Below is a small trained network, with its code and all its weights. Each question gives an input and a target symbol and asks what happens when units are switched off, that is, made to give their printed mean instead of their output.

import numpy as np


def w(rows, s, z=0):
    codes = np.array(rows[::2]) - 128.0
    scale = np.full(codes.shape[1], s)
    scale[-1] = z or s
    return codes * scale


def f(y):
    return np.maximum(y, 0)


def softmax(a):
    e = np.exp(a - a.max(-1, keepdims=True))
    return e / e.sum(-1, keepdims=True)


def log_softmax(a):
    a = a - a.max(-1, keepdims=True)
    return a - np.log(np.exp(a).sum(-1, keepdims=True))


def net(x, mask):
    ids = ['ΣΩεθξτ'.index(c) for c in x.split()]
    T = len(ids)
    res = E[ids] + P[:T]
    q, k, v = (res @ M[0].T for M in (Q, K, V))
    z = softmax(np.where(np.tri(T) > 0, q @ k.T / 3**0.5, -1e9)) @ v
    res = res + np.where(mask[0], z, O[0][:, -1]) @ O[0][:, :-1]
    y = f(res @ A[0][:, :-1].T + A[0][:, -1])
    res = res + np.where(mask[1:13], y, B[0][:, -1]) @ B[0][:, :-1]
    return log_softmax(res[-1] @ U[:, :-1].T + U[:, -1])


Q, K, V, O, A, B = {}, {}, {}, {}, {}, {}
E = w([
[69,118,111],'Σ',
[109,135,61],'Ω',
[163,163,235],'ε',
[83,120,84],'θ',
[3,52,6],'ξ',
[37,107,139],'τ',
],0.013)
P = w([
[87,148,154],'0',
[173,139,95],'1',
[159,173,87],'2',
[83,169,131],'3',
[127,65,173],'4',
[216,73,135],'5',
[224,170,77],'6',
[68,157,147],'7',
[67,56,181],'8',
[226,5,128],'9',
[184,147,122],'10',
[67,234,152],'11',
],0.019)
Q[0] = w([
[191,21,150],'h1',
[46,1,188],'h1',
[59,151,137],'h1',
],0.0087)
K[0] = w([
[221,209,38],'h1',
[183,56,125],'h1',
[126,9,184],'h1',
],0.012)
V[0] = w([
[176,127,19],'h1',
[63,56,145],'h1',
[76,86,1],'h1',
],0.0088)
O[0] = w([
[44,175,155,71],'h1',
[121,78,137,253],'h1',
[5,58,144,250],'h1',
],0.014,0.0033)
A[0] = w([
[138,41,76,78],'n1',
[112,178,209,179],'n2',
[151,248,246,62],'n3',
[124,175,156,239],'n4',
[25,167,10,130],'n5',
[80,102,176,112],'n6',
[86,218,105,141],'n7',
[118,62,77,157],'n8',
[100,137,149,179],'n9',
[100,95,174,254],'n10',
[58,124,103,149],'n11',
[211,117,66,174],'n12',
],0.012,0.0096)
B[0] = w([
[115,66,188,168],'n1',
[90,151,144,160],'n2',
[98,47,101,148],'n3',
[148,191,90,166],'n4',
[67,156,137,216],'n5',
[170,100,126,203],'n6',
[79,148,251,134],'n7',
[131,76,111,205],'n8',
[151,136,120,178],'n9',
[200,148,110,248],'n10',
[97,157,105,218],'n11',
[116,141,175,187],'n12',
],0.012,0.017)
U = w([
[196,105,35,115],'Σ',
[91,254,182,96],'Ω',
[228,220,222,207],'ε',
[139,198,28,214],'θ',
[86,72,203,2],'ξ',
[231,7,172,133],'τ',
],0.0068,0.0047)

Each question gives the input, a string of symbols that net reads in full, and the target symbol t.
The units are the heads (3 rows each of Q, K, V and O) and the neurons (one row each of A and B). Each row of codes is followed by its name. A weight is (code - 128) times the scale printed after its matrix; where a second scale follows, it is the last column's (O, A, B and U).
mask holds one flag per unit, heads first, then neurons. A switched-off unit (its flag False) gives its mean, the last column of its rows in O or B, instead of its output. The means were averaged over made-up inputs and are rounded, as every weight is.
A unit's drop is (log p(t) with every unit on - log p(t) with that unit switched off) / (log p(t) with every unit on - log p(t) with every unit switched off).
The circuit of an input: a set's keep is (log p(t) with only the set's units on - log p(t) with every unit switched off) / (log p(t) with every unit on - log p(t) with every unit switched off). Starting from the 12 units with the biggest drops (on a tie, the unit counted first), units are removed one at a time, each time the one whose removal leaves the highest keep (on an exact tie, the one counted first), for as long as the keep stays at least 0.8.
units of the circuit, in order: the units of the circuit, biggest drop first
top k neurons: the k neurons with the biggest drops, biggest first
drop of u: that unit's drop, to one decimal
input ε τ Ω Ω, target ε: units of the circuit, in order : h1; n12
input τ θ θ Σ ε ξ, target ξ: units of the circuit, in order : h1
input ε θ Σ, target ε: units of the circuit, in order : h1; n12
input τ ε τ ξ Ω, target ε: units of the circuit, in order : h1; n8
input ε τ ε θ Σ τ θ Ω τ Σ ξ, target ξ: units of the circuit, in order : n1; n5; n10
input ξ τ τ θ τ θ Σ τ ξ Ω ξ θ, target ξ: top 2 neurons : n5; n1
input ε Σ θ θ θ τ, target θ: units of the circuit, in order : h1; n1; n12
input Ω θ ξ ξ θ, target θ: top 3 neurons : n11; n10; n12
input Ω Ω θ τ θ, target Ω: units of the circuit, in order : h1; n11
input τ θ Σ Σ, target τ: units of the circuit, in order : h1; n11
input τ θ τ τ Ω, target θ: units of the circuit, in order : h1; n11; n12; n10
input ξ Σ τ θ ξ τ θ Ω, target ξ: top 4 neurons : n5; n1; n4; n8
input Ω τ Ω, target Ω: top 2 neurons : n7; n5
input τ ξ τ Ω θ τ ξ θ Σ Σ, target ξ: top neuron : n5
input θ τ τ θ Ω τ ε θ τ, target τ: units of the circuit, in order : n6; n10
input τ Ω ε θ ε τ ξ ε ε, target ε: top 3 neurons : n10; n8; n2
input Ω ε θ τ τ ε ξ Ω, target τ: units of the circuit, in order : h1; n1
input τ θ θ ξ τ Ω, target θ: top 2 neurons : n12; n1
input θ ε Ω ξ Σ τ ε, target Ω: top 3 neurons : n2; n7; n8
input τ Σ τ τ ξ τ Ω Ω ε Ω, target Ω: units of the circuit, in order : h1
input ξ Ω Ω θ θ θ τ θ θ, target θ: drop of h1 : 1.8
input τ ξ ε Ω Σ ε τ ξ τ, target ε: drop of n12 : 0.1
input Σ Ω ε ξ τ θ Σ ε ε, target ε: drop of n12 : -0.2
